In the rows, zero is written as 128.
Each row of numbers stands for one element and depends on some of the facts below. Use the named rows to name the rest.

Some elements and their rows:
kapla: [139,116,146,132,123,99,139,135,127,133,106,119,131,133,141,131,140,143,117,110,139,135,128,125,125,136,172,129,122,136,128,160,60,146,135,145,100,135,157,136,138,116]
briklu: [111,129,126,131,132,132,104,116,125,128,126,90,106,79,108,152,104,125,181,146,211,147,108,114,123,144,119,146,115,129,157,135,109,161,101,159,116,122,127,138,71,159]
greker: [150,118,146,145,121,95,141,136,127,132,104,138,130,151,131,126,138,134,120,107,158,141,117,122,127,150,170,127,119,137,125,153,88,129,137,120,106,144,156,151,146,128]
lapluk: [132,134,133,127,123,134,123,128,124,138,122,130,125,134,127,126,134,125,122,119,152,128,118,127,126,150,140,112,129,129,127,127,146,131,131,105,123,147,127,128,127,130]
soga: [139,126,122,129,133,129,114,126,128,86,144,138,138,156,140,141,139,126,117,131,108,131,156,138,130,74,112,156,126,143,92,137,143,95,136,146,139,100,124,149,135,149]
guvi: [126,136,125,118,128,118,143,136,130,131,120,134,124,122,107,116,120,125,132,143,111,142,122,123,131,124,118,129,127,125,136,118,123,153,118,116,131,111,126,134,131,106]
brimur: [113,143,137,142,123,134,112,123,124,147,130,115,123,70,115,145,116,98,157,135,171,167,106,117,119,143,130,140,122,121,117,126,98,157,114,111,128,122,122,139,96,164]
mefus: [121,134,135,113,125,139,119,127,124,136,125,109,126,118,138,132,137,134,120,122,131,124,128,129,124,137,142,118,132,127,130,134,117,147,129,129,116,138,130,114,119,122]
brutos: [126,141,124,116,123,110,144,126,120,121,126,135,129,146,118,129,135,105,121,127,103,139,129,135,126,105,122,150,127,135,113,115,116,151,117,100,131,104,107,150,140,126]
pigek: [135,141,127,115,123,117,133,125,118,99,123,142,118,176,117,124,140,114,113,124,131,134,130,138,128,110,125,144,125,140,107,109,154,141,118,100,122,122,105,155,145,128]
duzom: [123,135,118,122,120,138,139,130,118,162,126,121,137,98,134,135,133,131,130,124,117,130,122,129,123,146,137,108,148,121,138,117,138,139,140,98,141,125,123,123,124,95]
bami: [139,121,134,151,132,139,117,132,133,134,146,151,151,103,142,140,119,121,129,124,120,137,139,122,129,114,120,122,130,125,113,140,130,64,144,131,152,122,145,122,125,168]
grolem: [154,117,134,170,126,80,156,134,138,112,101,144,124,182,110,111,136,141,121,124,140,143,123,130,126,126,156,169,116,132,110,138,88,159,137,135,96,131,141,180,176,115]
denar: [140,114,112,147,133,116,119,131,133,57,144,166,128,186,129,119,143,101,128,151,106,158,143,145,137,78,108,172,114,143,50,120,180,94,137,129,153,94,117,178,169,109]
logrol: [132,116,129,156,131,132,120,130,133,116,151,155,147,115,147,134,128,105,130,130,106,146,137,132,132,105,124,140,125,126,83,133,129,73,144,130,155,114,136,133,144,150]
sape: [139,118,134,141,134,150,101,129,133,116,146,135,145,115,152,143,129,138,123,125,128,127,149,126,129,108,124,124,130,130,110,150,139,70,148,155,139,127,148,118,120,158]
brerer: [137,139,123,120,124,116,130,126,121,102,124,138,122,176,117,126,142,116,119,124,132,133,129,138,126,111,123,147,124,141,105,117,153,139,123,101,127,117,109,163,144,128]
skodrak: [123,121,124,122,130,115,147,127,127,152,122,126,127,110,119,129,108,133,147,127,136,113,115,118,131,146,121,113,129,126,180,125,118,123,116,131,134,130,131,113,112,128]
vuflam: [122,135,135,127,123,130,134,129,125,154,126,127,133,103,129,129,127,118,127,120,122,134,120,125,125,142,136,115,133,122,131,125,109,136,127,106,130,133,128,118,122,133]
zoplu: [121,134,134,113,124,139,120,127,124,138,124,109,125,118,137,131,138,134,119,121,131,123,128,129,124,138,142,117,132,127,130,134,116,147,129,128,117,139,130,114,118,117]
todram: [140,120,131,152,132,141,117,132,132,135,148,151,152,101,145,142,121,125,130,125,117,138,141,123,130,113,119,121,133,125,113,139,138,60,149,131,155,119,144,124,125,163]

There are 3 kinds of fact about the elements: σ, θ, λ.
σ: refers to; θ: is of sort; λ: belongs to class
badi σ kikir; bebik σ zomul; bedral σ plitris; bibrim σ flisi; biskizil σ plibre; boskemu σ mobru; brelal σ sipom; brerer σ gustem
briklu σ bubri; brimur σ plesku; brogus σ badi; brusa σ zesta; brusku σ kapla; brutos σ dudror; bubri σ triran; daflem σ skival
dapan σ flonuk; daplu σ toklon; desik σ sape; diskur σ trozo; dotruflu σ brusku; dralopla σ kono; dripur σ vitre; drodrim σ vestol
druriskil σ pudagro; dudror σ mefus; duzom σ diskur; duzum σ vuflam; fatrak σ trumi; fepla σ mesku; fesil σ biskizil; fiku σ loklosan
fivi σ ratugril; flanu σ fodran; fledri σ duzom; fletredron σ bedral; fligrul σ trali; flisi σ trizem; flonuk σ robrem; gakloklen σ klarirol
gamu σ klenus; gidu σ laba; gola σ pleflo; gosus σ lapluk; gragrobro σ nistonak; greker σ dripur; grokludrin σ grolem; grolem σ greker
gupa σ vepal; guvi σ brerer; kapla σ tafodrik; kiku σ klesoflos; kisul σ fatrak; klamo σ skasol; klarirol σ flanu; klenus σ sogevas
klesoflos σ gakla; klodrem σ lastigen; kodras σ dapan; koflen σ fepla; kono σ grokludrin; kotro σ rigem; kozolir σ fodon; laba σ suzak
labul σ tradro; lapluk σ sedafek; lastigen σ brogus; leklek σ bibrim; lobrema σ fivi; loklosan σ vepi; mefus σ brelal; mesku σ plinek
mobru σ stavur; mufin σ gruflek; nistonak σ vefadru; nitras σ zeflon; pefil σ kozolir; pepubro σ skodrak; pigek σ koflen; plagrek σ zaplil
pleflo σ daplu; plesku σ trurus; plibre σ segu; plinek σ zilor; plitris σ daflem; pudagro σ gakloklen; rigem σ klavu; robrem σ fletredron
sedafek σ desik; segu σ kotro; sitra σ druriskil; sitrik σ stusten; skasol σ brusa; skival σ todram; skodrak σ velu; skoflin σ leklek
skufek σ bebik; sogevas σ dotruflu; stusten σ kisul; tafodrik σ dralopla; toklon σ kiku; tradro σ pebol; trali σ taror; trilir σ pefil
triran σ boskemu; trizem σ mufin; trozo σ klamo; trumi σ gola; trurus σ gupa; vefadru σ gruskim; velu σ bedropin; vepal σ briklu
vepi σ brimur; vestol σ lobrema; vitre σ fligrul; vuflam σ zoplu; vuzom σ guvi; zaplil σ labul; zeflon σ sitra; zegru σ drodrim
zesta σ plugrur; zilor σ fesil; zogril σ fledri; zoplu σ skufek; badi θ 887; bami θ 887; bebik θ 220; bedral θ 887
bedropin θ 335; beve θ 220; bibrim θ 887; biskizil θ 220; boskemu θ 220; brelal θ 482; brerer θ 335; briklu θ 220
brimur θ 887; brogus θ 887; brusa θ 482; brusku θ 48; brutos θ 335; bubri θ 887; daflem θ 220; danen θ 632
dapan θ 48; daplu θ 887; denar θ 632; desik θ 34; diskur θ 632; dotruflu θ 220; dralopla θ 887; dripur θ 34
drodrim θ 887; druriskil θ 887; dudror θ 48; duzom θ 887; duzum θ 482; fatik θ 482; fatrak θ 34; fepla θ 34
fesil θ 887; fiku θ 48; fivi θ 887; flanu θ 34; fledri θ 220; fletredron θ 887; fligrul θ 482; flisi θ 34
flonuk θ 887; fodon θ 48; fodran θ 220; gakla θ 887; gakloklen θ 887; gamu θ 48; gidu θ 887; gola θ 887
gosus θ 220; gragrobro θ 887; greker θ 887; grokludrin θ 887; grolem θ 34; gruflek θ 34; gruskim θ 632; gupa θ 887
gustem θ 220; guvi θ 48; kapla θ 887; kepi θ 34; kibel θ 48; kikir θ 887; kiku θ 887; kisul θ 632
klamo θ 335; klarirol θ 482; klavu θ 887; klenus θ 34; klesoflos θ 48; klodrem θ 887; kodras θ 887; koflen θ 887
kono θ 220; kotro θ 220; kozolir θ 887; laba θ 220; labul θ 887; lapluk θ 887; lastigen θ 887; leklek θ 220
lobrema θ 632; logrol θ 482; loklosan θ 887; mefus θ 887; mesku θ 335; mobru θ 220; mufin θ 335; nistonak θ 34
nitras θ 220; pebol θ 335; pefil θ 220; pepubro θ 887; pigek θ 335; plagrek θ 34; pleflo θ 887; plesku θ 887
plibre θ 482; plinek θ 887; plitris θ 887; pluflol θ 887; plugrur θ 887; pudagro θ 220; ratugril θ 34; restok θ 48
rigem θ 34; robrem θ 887; sape θ 887; sedafek θ 220; segu θ 220; sipom θ 220; sitra θ 220; sitrik θ 220
skasol θ 632; skival θ 482; skodrak θ 220; skoflin θ 34; skufek θ 220; soga θ 335; sogevas θ 887; stavur θ 220
stusten θ 887; suzak θ 335; tafodrik θ 887; taror θ 887; todram θ 887; toklon θ 887; torutam θ 220; tradro θ 887
trali θ 220; trilir θ 887; triran θ 887; trizem θ 220; trozo θ 887; trume θ 34; trumi θ 887; trurus θ 482
vefadru θ 220; velu θ 220; vepal θ 887; vepi θ 887; vestol θ 887; vitre θ 220; vuflam θ 887; vuzom θ 34
zaplil θ 34; zeflon θ 887; zegru θ 482; zesta θ 887; zilor θ 887; zogril θ 887; zomul θ 887; zoplu θ 887
badi λ 89; bami λ 173; bebik λ 753; bedral λ 89; bedropin λ 173; beve λ 753; bibrim λ 173; biskizil λ 173
boskemu λ 753; brelal λ 753; brerer λ 89; briklu λ 753; brimur λ 173; brogus λ 173; brusa λ 753; brusku λ 173
brutos λ 173; bubri λ 753; daflem λ 753; danen λ 753; dapan λ 753; daplu λ 173; denar λ 89; desik λ 753
diskur λ 753; dotruflu λ 753; dralopla λ 89; dripur λ 753; drodrim λ 173; druriskil λ 173; dudror λ 173; duzom λ 173
duzum λ 173; fatik λ 753; fatrak λ 89; fepla λ 753; fesil λ 173; fiku λ 753; fivi λ 173; flanu λ 89
fledri λ 173; fletredron λ 173; fligrul λ 173; flisi λ 89; flonuk λ 173; fodon λ 89; fodran λ 173; gakla λ 173
gakloklen λ 753; gamu λ 753; gidu λ 753; gola λ 753; gosus λ 173; gragrobro λ 89; greker λ 89; grokludrin λ 173
grolem λ 89; gruflek λ 173; gruskim λ 753; gupa λ 753; gustem λ 753; guvi λ 173; kapla λ 753; kepi λ 173
kibel λ 173; kikir λ 173; kiku λ 89; kisul λ 753; klamo λ 173; klarirol λ 753; klavu λ 753; klenus λ 753
klesoflos λ 89; klodrem λ 89; kodras λ 753; koflen λ 753; kono λ 753; kotro λ 753; kozolir λ 753; laba λ 173
labul λ 173; lapluk λ 89; lastigen λ 753; leklek λ 173; lobrema λ 173; logrol λ 173; loklosan λ 173; mefus λ 753
mesku λ 89; mobru λ 753; mufin λ 173; nistonak λ 173; nitras λ 89; pebol λ 89; pefil λ 753; pepubro λ 753
pigek λ 89; plagrek λ 173; pleflo λ 753; plesku λ 753; plibre λ 89; plinek λ 173; plitris λ 753; pluflol λ 89
plugrur λ 173; pudagro λ 753; ratugril λ 89; restok λ 753; rigem λ 173; robrem λ 173; sape λ 753; sedafek λ 89
segu λ 753; sipom λ 89; sitra λ 753; sitrik λ 753; skasol λ 173; skival λ 89; skodrak λ 173; skoflin λ 173
skufek λ 89; soga λ 753; sogevas λ 173; stavur λ 753; stusten λ 89; suzak λ 173; tafodrik λ 753; taror λ 753
todram λ 173; toklon λ 753; torutam λ 173; tradro λ 753; trali λ 173; trilir λ 173; triran λ 89; trizem λ 753
trozo λ 753; trume λ 753; trumi λ 89; trurus λ 89; vefadru λ 173; velu λ 753; vepal λ 173; vepi λ 753
vestol λ 173; vitre λ 89; vuflam λ 173; vuzom λ 89; zaplil λ 173; zeflon λ 753; zegru λ 89; zesta λ 753
zilor λ 753; zogril λ 753; zomul λ 89; zoplu λ 753

Rows to name:
No name comes twice in this set of rows, the named rows included.
[134,141,147,97,126,123,142,125,109,75,122,164,109,172,124,114,124,108,95,119,127,136,138,139,133,98,129,135,126,127,112,73,167,122,105,104,107,144,94,122,144,141] => mesku
[116,149,133,114,127,139,106,126,153,160,136,115,130,182,116,102,152,110,100,112,95,72,114,127,130,167,106,94,109,140,130,167,127,139,117,91,136,154,124,104,137,176] => trumi
[102,137,112,99,129,117,123,126,143,90,134,114,115,202,116,97,163,95,105,144,51,112,131,151,134,103,105,156,104,146,73,136,116,189,107,119,133,103,100,142,168,95] => kisul
[124,120,106,105,129,134,137,125,120,147,120,99,124,118,132,137,124,163,146,130,142,100,127,128,128,146,126,106,145,130,183,123,154,136,132,146,132,128,129,115,108,78] => daflem
[132,140,124,117,131,126,120,134,142,124,126,132,120,172,104,104,133,127,121,139,119,117,123,124,133,136,105,119,115,137,130,139,156,141,119,110,133,128,126,135,138,126] => klesoflos
[135,108,130,122,130,98,146,130,127,134,107,113,124,136,129,131,122,156,138,119,152,112,125,120,131,142,149,122,122,137,176,151,87,134,124,164,108,133,154,124,122,112] => dotruflu
[121,148,117,139,131,128,122,123,160,136,133,121,123,205,95,91,149,117,102,132,82,81,121,135,127,140,93,137,110,132,114,144,139,170,118,106,126,141,107,136,164,157] => fatrak
[150,107,120,148,139,131,117,128,135,119,142,151,137,139,133,137,109,148,146,129,164,111,136,118,137,127,106,115,124,135,156,141,181,41,139,154,149,132,148,129,117,165] => sipom
[143,116,151,147,122,83,155,138,128,148,105,138,139,123,133,129,131,128,123,107,130,147,118,120,127,142,173,133,120,132,131,156,43,134,134,126,109,129,161,141,147,129] => grokludrin
[115,125,129,122,126,134,120,126,125,115,130,118,124,131,144,128,144,119,120,128,115,133,129,139,127,125,143,135,127,129,98,129,118,146,131,132,123,130,124,126,138,108] => brelal
[115,139,136,127,125,142,103,122,124,132,127,100,118,92,126,143,129,120,142,133,167,148,119,124,120,138,137,135,125,126,119,134,106,164,119,132,114,131,126,131,98,145] => vepi
[134,134,109,121,118,148,129,130,115,152,121,120,131,127,134,135,143,145,129,123,145,122,121,133,123,156,139,104,152,127,135,115,187,134,150,94,140,136,121,136,127,76] => bedral
[122,121,155,96,134,127,158,127,113,113,124,163,114,106,129,114,83,125,119,120,130,119,130,120,140,125,125,98,130,108,184,72,139,89,96,139,113,161,117,65,113,152] => biskizil
[139,118,137,137,135,150,103,130,131,111,147,140,143,116,154,141,126,136,120,124,127,129,151,127,130,105,125,122,130,128,111,144,141,66,145,156,137,131,145,112,120,161] => klavu
[121,121,123,121,133,128,120,123,127,130,126,104,117,110,121,140,112,142,154,134,168,119,121,120,129,139,121,124,124,130,168,136,120,135,114,159,121,130,133,121,94,138] => mobru

Now the same elements, written a new way:
Some elements and their rows:
stusten: [107,133,125,151,94,125,137,136,130,118,119,139,120]
sitrik: [99,154,118,125,89,131,152,130,123,119,91,143,155]
vepal: [120,123,114,105,181,133,129,149,132,145,122,138,96]
trumi: [103,128,125,156,97,125,131,133,132,111,125,136,114]
mufin: [173,134,122,101,157,118,114,127,112,114,138,118,151]
skufek: [118,133,128,154,103,123,130,124,120,103,136,137,120]
suzak: [186,116,128,95,183,114,105,118,119,112,170,115,131]
laba: [137,121,117,105,170,128,155,133,131,128,148,134,120]
kodras: [87,158,118,119,113,143,130,148,122,139,69,147,126]
flisi: [167,141,140,121,127,131,117,144,151,133,138,132,143]
velu: [118,122,141,123,121,132,148,111,132,122,145,130,133]
nitras: [108,160,120,140,89,127,144,149,122,101,95,149,147]
trali: [135,108,121,132,146,121,151,115,126,115,157,120,129]
taror: [122,91,150,133,141,129,129,98,144,131,186,121,94]
denar: [174,139,139,129,112,128,100,138,142,132,130,118,152]
plagrek: [177,130,123,92,139,124,168,144,168,136,128,121,188]
gustem: [100,114,133,158,114,125,108,93,96,122,145,123,104]
plinek: [115,115,115,139,130,124,145,132,122,126,120,123,117]
zilor: [105,121,132,130,118,134,138,121,136,129,126,128,118]
robrem: [97,134,108,144,145,130,113,144,101,138,94,134,96]
tafodrik: [113,113,139,120,114,129,158,116,149,124,143,129,128]

Which element is each row?
No name comes twice in this set of rows, the named rows included.
[114,105,135,166,117,127,113,116,128,115,162,128,85] => zomul
[123,157,137,132,135,149,96,136,112,168,94,137,138] => dapan
[154,168,122,109,87,113,127,147,126,97,95,134,182] => pigek
[101,145,122,121,98,135,157,139,144,133,93,141,145] => zogril
[163,151,135,121,106,117,106,133,117,98,126,131,153] => mesku
[190,117,147,99,155,114,111,118,144,101,199,121,134] => pebol
[149,156,129,128,124,122,67,141,105,112,113,135,116] => skival
[139,104,123,108,156,127,171,130,159,128,158,126,126] => labul
[166,131,141,128,108,124,127,130,159,128,152,120,154] => grolem
[156,130,144,110,108,131,139,119,158,133,132,119,171] => klenus

